Here is a tiny trained network, its code and every weight. The questions are about switching its units off for an input and a target symbol, where a switched-off unit gives its printed mean instead of its output.

import numpy as np


def w(rows, s, z=0):
    codes = np.array(rows[::2]) - 128.0
    scale = np.full(codes.shape[1], s)
    scale[-1] = z or s
    return codes * scale


def norm(h):
    return h / np.sqrt((h * h).mean(-1, keepdims=True) + 1e-5)


def softmax(a):
    e = np.exp(a - a.max(-1, keepdims=True))
    return e / e.sum(-1, keepdims=True)


def log_softmax(a):
    a = a - a.max(-1, keepdims=True)
    return a - np.log(np.exp(a).sum(-1, keepdims=True))


def net(x, mask):
    ids = ['αβγδζηθλξπστφψω'.index(c) for c in x.split()]
    T = len(ids)
    res = E[ids] + P[:T]
    u = 0
    for l in range(2):
        r = norm(res)
        for j in range(3):
            rows = slice(3 * j, 3 * j + 3)
            q, k, v = (r @ M[l][rows].T for M in (Q, K, V))
            z = softmax(np.where(np.tri(T) > 0, q @ k.T / 3**0.5, -1e9)) @ v
            o = O[l][rows]
            res = res + np.where(mask[u + j], z, o[:, -1]) @ o[:, :-1]
        u += 3
    return log_softmax(norm(res)[-1] @ U[:, :-1].T + U[:, -1])


Q, K, V, O = {}, {}, {}, {}
E = w([
[149,85,107,188,61,189,116,120,209],'α',
[115,123,152,97,187,154,209,70,126],'β',
[143,171,141,104,158,172,209,92,98],'γ',
[9,144,131,215,145,111,121,151,129],'δ',
[120,82,118,197,92,37,105,122,199],'ζ',
[65,198,148,203,151,88,88,90,163],'η',
[117,94,120,151,93,77,127,134,241],'θ',
[98,60,90,184,53,177,122,135,117],'λ',
[145,146,121,216,99,118,109,94,230],'ξ',
[7,210,137,66,106,148,135,200,196],'π',
[149,163,137,108,150,153,209,109,71],'σ',
[133,157,136,118,146,191,203,102,59],'τ',
[144,153,146,93,173,136,207,84,121],'φ',
[131,101,116,235,109,127,172,131,187],'ψ',
[128,141,146,103,169,127,201,96,77],'ω',
],0.017)
P = w([
[83,116,64,169,81,104,164,84,130],'0',
[77,96,170,151,47,105,166,51,134],'1',
[125,107,142,120,102,98,158,144,163],'2',
[81,127,9,134,138,108,129,103,141],'3',
[138,128,93,132,159,117,120,148,158],'4',
[121,114,192,128,71,115,130,136,139],'5',
[161,120,158,137,136,131,122,165,151],'6',
[138,139,13,128,155,124,99,172,130],'7',
[168,107,101,144,187,135,97,158,136],'8',
[178,125,197,129,107,128,94,199,138],'9',
[168,128,148,165,143,174,102,105,137],'10',
[184,140,91,156,177,133,69,198,123],'11',
],0.015)
Q[0] = w([
[64,135,155,31,83,124,126,190,136],'L0H1',
[152,120,212,103,182,128,138,145,76],'L0H1',
[164,113,198,149,53,148,146,84,146],'L0H1',
[148,127,172,73,129,139,139,157,119],'L0H2',
[97,99,144,123,24,88,141,113,126],'L0H2',
[160,133,249,155,118,149,132,112,139],'L0H2',
[141,130,130,157,171,102,173,125,176],'L0H3',
[107,123,135,197,115,152,166,128,99],'L0H3',
[127,112,120,115,145,153,184,135,143],'L0H3',
],0.015)
K[0] = w([
[89,181,41,89,61,124,168,138,158],'L0H1',
[168,146,94,132,185,133,98,215,155],'L0H1',
[127,104,6,127,202,119,109,73,108],'L0H1',
[138,173,78,117,141,107,67,181,115],'L0H2',
[90,156,57,129,102,120,136,62,111],'L0H2',
[149,113,50,116,189,137,121,140,136],'L0H2',
[152,110,119,162,142,129,188,51,171],'L0H3',
[172,117,140,178,155,157,116,137,86],'L0H3',
[150,88,128,112,145,165,158,123,136],'L0H3',
],0.013)
V[0] = w([
[192,203,108,73,59,211,120,98,206],'L0H1',
[206,78,137,201,147,106,168,133,163],'L0H1',
[118,27,122,74,151,154,168,169,115],'L0H1',
[237,151,131,138,181,116,97,96,114],'L0H2',
[147,183,114,153,122,31,164,125,102],'L0H2',
[157,196,86,47,77,2,124,198,143],'L0H2',
[145,71,135,126,108,109,224,117,158],'L0H3',
[47,168,106,111,91,142,75,129,201],'L0H3',
[141,50,107,181,162,104,103,102,68],'L0H3',
],0.0081)
O[0] = w([
[156,165,99,104,38,62,208,66,134,131],'L0H1',
[42,93,99,106,72,148,131,146,152,139],'L0H1',
[116,132,95,253,157,70,171,185,19,124],'L0H1',
[109,134,108,39,120,103,156,171,125,44],'L0H2',
[9,53,156,124,158,128,70,164,110,141],'L0H2',
[34,76,83,148,108,207,170,20,101,38],'L0H2',
[39,100,128,164,115,162,155,86,142,254],'L0H3',
[216,130,122,174,180,84,78,142,102,137],'L0H3',
[118,124,124,122,48,68,171,164,163,108],'L0H3',
],0.0071,0.0075)
Q[1] = w([
[106,138,105,196,84,123,130,201,236],'L1H1',
[197,142,95,117,214,154,180,74,92],'L1H1',
[72,118,140,120,135,107,192,123,123],'L1H1',
[207,96,181,138,168,198,115,91,101],'L1H2',
[80,105,76,195,67,73,53,144,126],'L1H2',
[155,157,52,119,214,131,110,69,108],'L1H2',
[169,159,14,92,205,149,116,122,166],'L1H3',
[163,90,125,168,79,166,10,99,169],'L1H3',
[75,146,25,134,145,143,86,124,119],'L1H3',
],0.011)
K[1] = w([
[118,60,161,173,45,115,126,141,155],'L1H1',
[146,150,152,51,158,146,140,89,73],'L1H1',
[61,113,116,118,119,150,184,92,128],'L1H1',
[166,54,90,133,140,99,174,85,113],'L1H2',
[76,201,138,150,125,67,92,91,138],'L1H2',
[138,56,217,156,118,149,150,91,104],'L1H2',
[148,131,250,117,78,129,106,139,84],'L1H3',
[62,219,129,162,130,68,79,118,133],'L1H3',
[93,132,200,150,106,97,133,98,148],'L1H3',
],0.012)
V[1] = w([
[156,87,157,87,175,78,122,83,84],'L1H1',
[127,11,157,158,112,120,170,120,172],'L1H1',
[104,159,151,38,208,79,141,106,46],'L1H1',
[72,254,138,132,119,178,125,146,114],'L1H2',
[120,42,128,97,88,103,194,63,101],'L1H2',
[120,151,152,189,132,194,148,104,186],'L1H2',
[118,152,151,188,90,119,57,178,84],'L1H3',
[90,168,130,151,223,82,152,113,227],'L1H3',
[126,237,120,91,168,130,104,112,136],'L1H3',
],0.009)
O[1] = w([
[81,168,104,102,77,239,151,124,88,68],'L1H1',
[205,199,37,168,131,115,135,200,56,231],'L1H1',
[21,205,254,67,134,151,206,89,103,2],'L1H1',
[188,4,64,172,163,58,129,139,170,166],'L1H2',
[136,172,212,22,180,148,136,143,73,114],'L1H2',
[177,106,162,139,84,66,76,152,149,231],'L1H2',
[143,150,201,80,171,166,169,146,130,123],'L1H3',
[192,171,58,83,118,110,20,148,100,251],'L1H3',
[136,160,120,86,199,67,134,140,72,120],'L1H3',
],0.0079,0.011)
U = w([
[164,211,106,151,28,83,207,96,180,6],'α',
[198,217,100,162,151,86,99,198,71,139],'β',
[136,110,102,74,122,25,180,95,116,59],'γ',
[187,143,185,166,224,179,54,174,128,4],'δ',
[62,107,81,143,121,204,88,136,129,156],'ζ',
[140,115,144,27,143,149,75,141,162,211],'η',
[98,117,44,140,78,178,133,74,100,102],'θ',
[149,195,168,227,147,189,175,150,163,127],'λ',
[139,111,52,20,29,98,143,96,170,28],'ξ',
[218,128,106,148,170,156,164,2,68,58],'π',
[85,83,106,126,160,97,172,129,104,188],'σ',
[185,83,166,145,190,47,224,134,136,29],'τ',
[76,137,69,96,105,72,139,116,94,100],'φ',
[119,63,63,224,88,96,72,125,190,188],'ψ',
[38,135,136,195,183,163,107,192,88,162],'ω',
],0.009,0.003)

Each question gives the input, a string of symbols that net reads in full, and the target symbol t.
The units are the heads (3 rows each of Q, K, V and O). Each row of codes is followed by its name. A weight is (code - 128) times the scale printed after its matrix; where a second scale follows, it is the last column's (O and U).
mask holds one flag per head, layer by layer. A switched-off head (its flag False) gives its mean, the last column of its rows in O, instead of its output. The means were averaged over made-up inputs and are rounded, as every weight is.
A unit's drop is (log p(t) with every unit on - log p(t) with that unit switched off) / (log p(t) with every unit on - log p(t) with every unit switched off).
The circuit of an input: a set's keep is (log p(t) with only the set's units on - log p(t) with every unit switched off) / (log p(t) with every unit on - log p(t) with every unit switched off). Starting from all 6 units, units are removed one at a time, each time the one whose removal leaves the highest keep (on an exact tie, the one counted first), for as long as the keep stays at least 0.8.
units of the circuit, in order: the units of the circuit, biggest drop first
most important unit: the unit with the biggest drop
which heads matter: for each layer, one digit per head in row order, 1 if its drop is at least 0.15 and else 0, layers parted by /
input β η π β α ξ η σ, target ξ: which heads matter : 100 / 100
input γ η ξ π π φ π ψ β, target π: units of the circuit, in order : L0H2; L1H1
input γ η β σ, target η: most important unit : L0H1
input ξ ψ ω, target ξ: which heads matter : 100 / 010
input β η π β ζ π σ δ ω ζ γ, target ω: units of the circuit, in order : L0H1; L1H1; L0H2
input β ζ ψ λ ξ β ω ψ π β, target ψ: which heads matter : 101 / 000
input η ζ β τ η β π ω σ, target π: which heads matter : 110 / 110
input β α τ β β π α β σ, target α: units of the circuit, in order : L0H1; L1H1; L1H3
input β λ β θ α ω, target θ: units of the circuit, in order : L0H2; L1H1
input φ π β φ β β λ ψ β ω, target ψ: units of the circuit, in order : L0H1; L1H2; L0H2
input α α λ β β β β π ξ γ, target π: which heads matter : 110 / 100
input π γ α θ λ λ π τ β π π, target η: units of the circuit, in order : L0H3; L0H1; L1H1
input λ η λ ψ τ, target λ: units of the circuit, in order : L1H3; L1H1
input β π π γ, target π: units of the circuit, in order : L0H2; L1H1; L0H1
input δ α π α π β β σ η π π, target η: units of the circuit, in order : L0H3; L1H1; L0H1; L1H2
input β δ θ β π η ψ τ η η ω, target η: units of the circuit, in order : L0H1; L1H1
input β δ τ β β, target τ: units of the circuit, in order : L1H1; L1H3
input η λ η β, target λ: which heads matter : 010 / 011
input α ψ ω η ψ λ γ π α ξ ω, target α: most important unit : L0H2
input ξ ξ γ γ, target ξ: most important unit : L0H1
input δ τ σ, target δ: units of the circuit, in order : L0H1; L1H1
input λ η θ η η θ γ β, target θ: which heads matter : 110 / 100
input η ξ α α π β φ π φ ω, target π: which heads matter : 110 / 000
